Below is a small trained network, with its code and all its weights. Each question gives an input and a target symbol and asks what happens when units are switched off, that is, made to give their printed mean instead of their output.

import numpy as np


def w(rows, s, z=0):
    codes = np.array(rows[::2]) - 128.0
    scale = np.full(codes.shape[1], s)
    scale[-1] = z or s
    return codes * scale


def norm(h):
    return h / np.sqrt((h * h).mean(-1, keepdims=True) + 1e-5)


def f(y):
    return np.maximum(y, 0)


def softmax(a):
    e = np.exp(a - a.max(-1, keepdims=True))
    return e / e.sum(-1, keepdims=True)


def log_softmax(a):
    a = a - a.max(-1, keepdims=True)
    return a - np.log(np.exp(a).sum(-1, keepdims=True))


def net(x, mask):
    ids = ['γηθμξφω'.index(c) for c in x.split()]
    T = len(ids)
    res = E[ids] + P[:T]
    u = 0
    for l in range(3):
        q, k, v = (norm(res) @ M[l].T for M in (Q, K, V))
        z = softmax(np.where(np.tri(T) > 0, q @ k.T / 4**0.5, -1e9)) @ v
        res = res + np.where(mask[u], z, O[l][:, -1]) @ O[l][:, :-1]
        u += 1
        y = f(norm(res) @ A[l][:, :-1].T + A[l][:, -1])
        res = res + np.where(mask[u : u + 4], y, B[l][:, -1]) @ B[l][:, :-1]
        u += 4
    return log_softmax(norm(res)[-1] @ U[:, :-1].T + U[:, -1])


Q, K, V, O, A, B = {}, {}, {}, {}, {}, {}
E = w([
[96,123,111,142,47,213,151,144],'γ',
[225,45,217,121,141,116,57,173],'η',
[163,95,97,116,80,80,193,255],'θ',
[95,158,146,9,135,128,95,189],'μ',
[124,109,186,43,30,98,149,60],'ξ',
[106,10,103,78,165,216,119,148],'φ',
[172,60,198,171,147,164,102,222],'ω',
],0.0068)
P = w([
[42,124,253,146,197,164,243,160],'0',
[68,135,182,150,178,126,191,120],'1',
[95,133,175,142,144,142,168,140],'2',
[111,134,164,130,119,144,149,149],'3',
[128,132,153,119,98,145,135,152],'4',
[140,127,134,111,90,140,120,147],'5',
[160,124,118,107,92,134,105,133],'6',
[175,122,99,106,97,138,101,120],'7',
[191,114,80,104,95,130,87,93],'8',
],0.0054)
Q[0] = w([
[55,196,111,167,216,73,103,53],'L0H1',
[113,71,146,114,133,181,80,190],'L0H1',
[71,198,2,160,136,74,120,120],'L0H1',
[78,147,134,177,170,116,161,135],'L0H1',
],0.0068)
K[0] = w([
[30,112,253,208,165,133,239,139],'L0H1',
[179,142,99,98,30,107,98,84],'L0H1',
[142,78,225,157,211,121,168,88],'L0H1',
[103,157,230,127,131,124,155,137],'L0H1',
],0.0063)
V[0] = w([
[67,196,76,97,159,173,96,238],'L0H1',
[152,119,49,190,160,62,253,175],'L0H1',
[106,168,160,201,77,210,195,86],'L0H1',
[78,220,100,80,79,143,164,141],'L0H1',
],0.0044)
O[0] = w([
[98,144,76,180,167,153,85,23,248],'L0H1',
[105,108,117,86,14,125,4,161,4],'L0H1',
[210,98,150,3,132,186,120,99,124],'L0H1',
[185,105,89,153,185,70,123,30,203],'L0H1',
],0.0043,0.0029)
A[0] = w([
[213,146,166,96,79,175,127,184,7],'L0N1',
[109,146,144,255,178,105,150,127,31],'L0N2',
[169,224,178,167,115,81,9,126,82],'L0N3',
[134,91,48,101,164,82,109,121,51],'L0N4',
],0.0029,0.0017)
B[0] = w([
[170,170,127,120,58,75,208,6,253],'L0N1',
[27,230,122,119,100,250,101,253,189],'L0N2',
[66,91,168,182,81,101,145,87,172],'L0N3',
[102,233,129,180,170,206,97,143,220],'L0N4',
],0.0029,0.00065)
Q[1] = w([
[165,89,198,160,52,134,171,137],'L1H1',
[136,62,22,105,49,26,205,211],'L1H1',
[125,118,184,43,110,173,202,2],'L1H1',
[122,86,204,87,76,90,206,191],'L1H1',
],0.0063)
K[1] = w([
[106,116,183,71,122,133,136,141],'L1H1',
[94,99,153,105,67,121,2,83],'L1H1',
[206,136,154,103,123,95,206,87],'L1H1',
[94,115,190,99,81,134,137,103],'L1H1',
],0.0093)
V[1] = w([
[149,104,98,196,129,187,166,117],'L1H1',
[136,73,102,185,161,153,91,144],'L1H1',
[124,93,151,141,157,162,187,168],'L1H1',
[122,99,170,130,123,166,2,104],'L1H1',
],0.0051)
O[1] = w([
[181,116,125,114,44,225,68,87,131],'L1H1',
[147,154,210,116,33,222,182,91,81],'L1H1',
[140,255,130,128,25,140,48,106,252],'L1H1',
[174,201,210,130,239,213,235,52,94],'L1H1',
],0.0036,0.0033)
A[1] = w([
[74,103,117,146,16,197,183,50,14],'L1N1',
[219,73,152,194,117,143,170,104,88],'L1N2',
[137,130,111,217,167,36,129,94,1],'L1N3',
[97,208,103,255,87,95,160,233,21],'L1N4',
],0.0036,0.00096)
B[1] = w([
[137,148,83,130,192,35,253,213,251],'L1N1',
[190,162,172,111,116,79,52,185,199],'L1N2',
[121,132,131,154,204,43,50,102,160],'L1N3',
[87,116,194,134,33,141,11,45,181],'L1N4',
],0.004,0.0022)
Q[2] = w([
[104,191,154,51,109,60,127,2],'L2H1',
[108,248,78,82,196,168,69,107],'L2H1',
[106,105,222,130,136,154,39,149],'L2H1',
[136,35,169,131,127,117,222,37],'L2H1',
],0.0095)
K[2] = w([
[183,94,56,189,203,57,153,143],'L2H1',
[159,154,108,255,177,131,132,24],'L2H1',
[3,156,161,249,87,147,173,202],'L2H1',
[204,104,176,17,186,105,200,231],'L2H1',
],0.007)
V[2] = w([
[143,127,122,53,150,148,66,96],'L2H1',
[126,254,124,98,122,128,116,213],'L2H1',
[72,139,88,101,87,163,159,77],'L2H1',
[109,76,93,103,161,161,128,212],'L2H1',
],0.0076)
O[2] = w([
[89,162,174,163,185,68,77,144,181],'L2H1',
[146,126,55,94,199,122,66,106,253],'L2H1',
[82,135,72,172,123,73,195,153,170],'L2H1',
[155,147,112,255,122,143,113,26,188],'L2H1',
],0.0068,0.0024)
A[2] = w([
[86,79,115,60,153,157,123,159,178],'L2N1',
[163,94,112,119,119,118,159,115,249],'L2N2',
[96,1,36,144,164,231,207,118,128],'L2N3',
[157,109,158,196,159,139,99,202,101],'L2N4',
],0.0074,0.0016)
B[2] = w([
[154,110,138,210,76,120,181,111,183],'L2N1',
[144,139,108,138,192,182,113,165,171],'L2N2',
[173,19,1,137,132,192,191,68,255],'L2N3',
[130,76,238,54,128,181,79,119,170],'L2N4',
],0.0066,0.0062)
U = w([
[159,57,52,150,136,175,174,96,185],'γ',
[114,112,66,122,19,85,64,166,66],'η',
[142,201,171,254,83,122,155,94,83],'θ',
[152,221,121,49,99,165,148,96,1],'μ',
[138,104,229,129,158,205,74,155,197],'ξ',
[78,168,102,121,228,69,85,128,152],'φ',
[106,102,186,95,116,61,213,173,239],'ω',
],0.0078,0.0016)

Each question gives the input, a string of symbols that net reads in full, and the target symbol t.
The units are the heads (4 rows each of Q, K, V and O) and the neurons (one row each of A and B). Each row of codes is followed by its name. A weight is (code - 128) times the scale printed after its matrix; where a second scale follows, it is the last column's (O, A, B and U).
mask holds one flag per unit, layer by layer, with each layer's heads first. A switched-off unit (its flag False) gives its mean, the last column of its rows in O or B, instead of its output. The means were averaged over made-up inputs and are rounded, as every weight is.
A unit's drop is (log p(t) with every unit on - log p(t) with that unit switched off) / (log p(t) with every unit on - log p(t) with every unit switched off).
The circuit of an input: a set's keep is (log p(t) with only the set's units on - log p(t) with every unit switched off) / (log p(t) with every unit on - log p(t) with every unit switched off). Starting from the 12 units with the biggest drops (on a tie, the unit counted first), units are removed one at a time, each time the one whose removal leaves the highest keep (on an exact tie, the one counted first), for as long as the keep stays at least 0.8.
units of the circuit, in order: the units of the circuit, biggest drop first
most important unit: the unit with the biggest drop
top k neurons: the k neurons with the biggest drops, biggest first
k most important neurons of layer l: the k neurons of layer l with the biggest drops, biggest first
drop of u: that unit's drop, to one decimal
input φ μ η μ, target ξ: units of the circuit, in order : (L2H1)
input η γ γ μ θ μ η ξ μ, target ξ: top 2 neurons : (L2N3; L1N1)
input μ η ξ φ ξ, target θ: units of the circuit, in order : (L2H1; L0H1)
input φ θ ω η θ, target μ: units of the circuit, in order : (L1H1; L2N3; L2H1)
input ω ξ γ η θ γ, target ξ: units of the circuit, in order : (L2H1; L1N1; L2N3)
input η θ ω γ η φ η θ, target μ: top 3 neurons : (L2N3; L1N4; L2N1)
input μ γ θ φ γ η μ θ γ, target ξ: units of the circuit, in order : (L2H1; L0H1; L1N1; L2N3)
input ω η μ ξ φ μ μ η, target φ: units of the circuit, in order : (L0H1; L2N3)
input μ μ γ μ γ γ ω γ, target μ: units of the circuit, in order : (L2H1; L0H1; L2N3)
input μ ω μ μ ω γ φ ω γ, target θ: units of the circuit, in order : (L2H1; L1N1)
input θ θ μ η, target ξ: top 4 neurons : (L2N4; L2N3; L1N4; L0N2)
input ξ ξ ω φ μ μ θ, target η: units of the circuit, in order : (L1N4; L2N3)
input μ ξ μ φ γ μ ω μ γ, target φ: units of the circuit, in order : (L2H1; L1N1)
input θ ω γ θ θ ξ μ θ ξ, target φ: top 2 neurons : (L1N4; L2N3)
input μ φ θ μ θ ω, target ξ: units of the circuit, in order : (L2N4)
input ξ φ φ ω η μ ξ, target θ: units of the circuit, in order : (L0H1; L2H1)
input η γ γ γ φ φ μ γ, target θ: units of the circuit, in order : (L2H1; L0H1; L2N3)
input μ γ μ γ, target φ: top 2 neurons : (L1N1; L2N3)
input φ γ γ μ μ θ φ μ, target η: top 2 neurons : (L2N3; L1N4)
input μ μ ξ θ η θ, target ξ: most important unit : L1H1
input η γ ω μ φ γ, target μ: top 2 neurons : (L2N3; L1N1)
input η ξ η φ ξ, target ξ: 3 most important neurons of layer 2 : (L2N3; L2N2; L2N1)
input θ μ μ ξ, target ω: 2 most important neurons of layer 1 : (L1N4; L1N1)
input φ ξ θ θ θ μ γ ξ γ, target ω: top 2 neurons : (L1N1; L2N3)
input γ γ γ γ θ μ η, target ξ: top 2 neurons : (L2N4; L2N3)
input ω θ η γ μ ξ φ μ μ, target φ: drop of L2N3 : 0.2
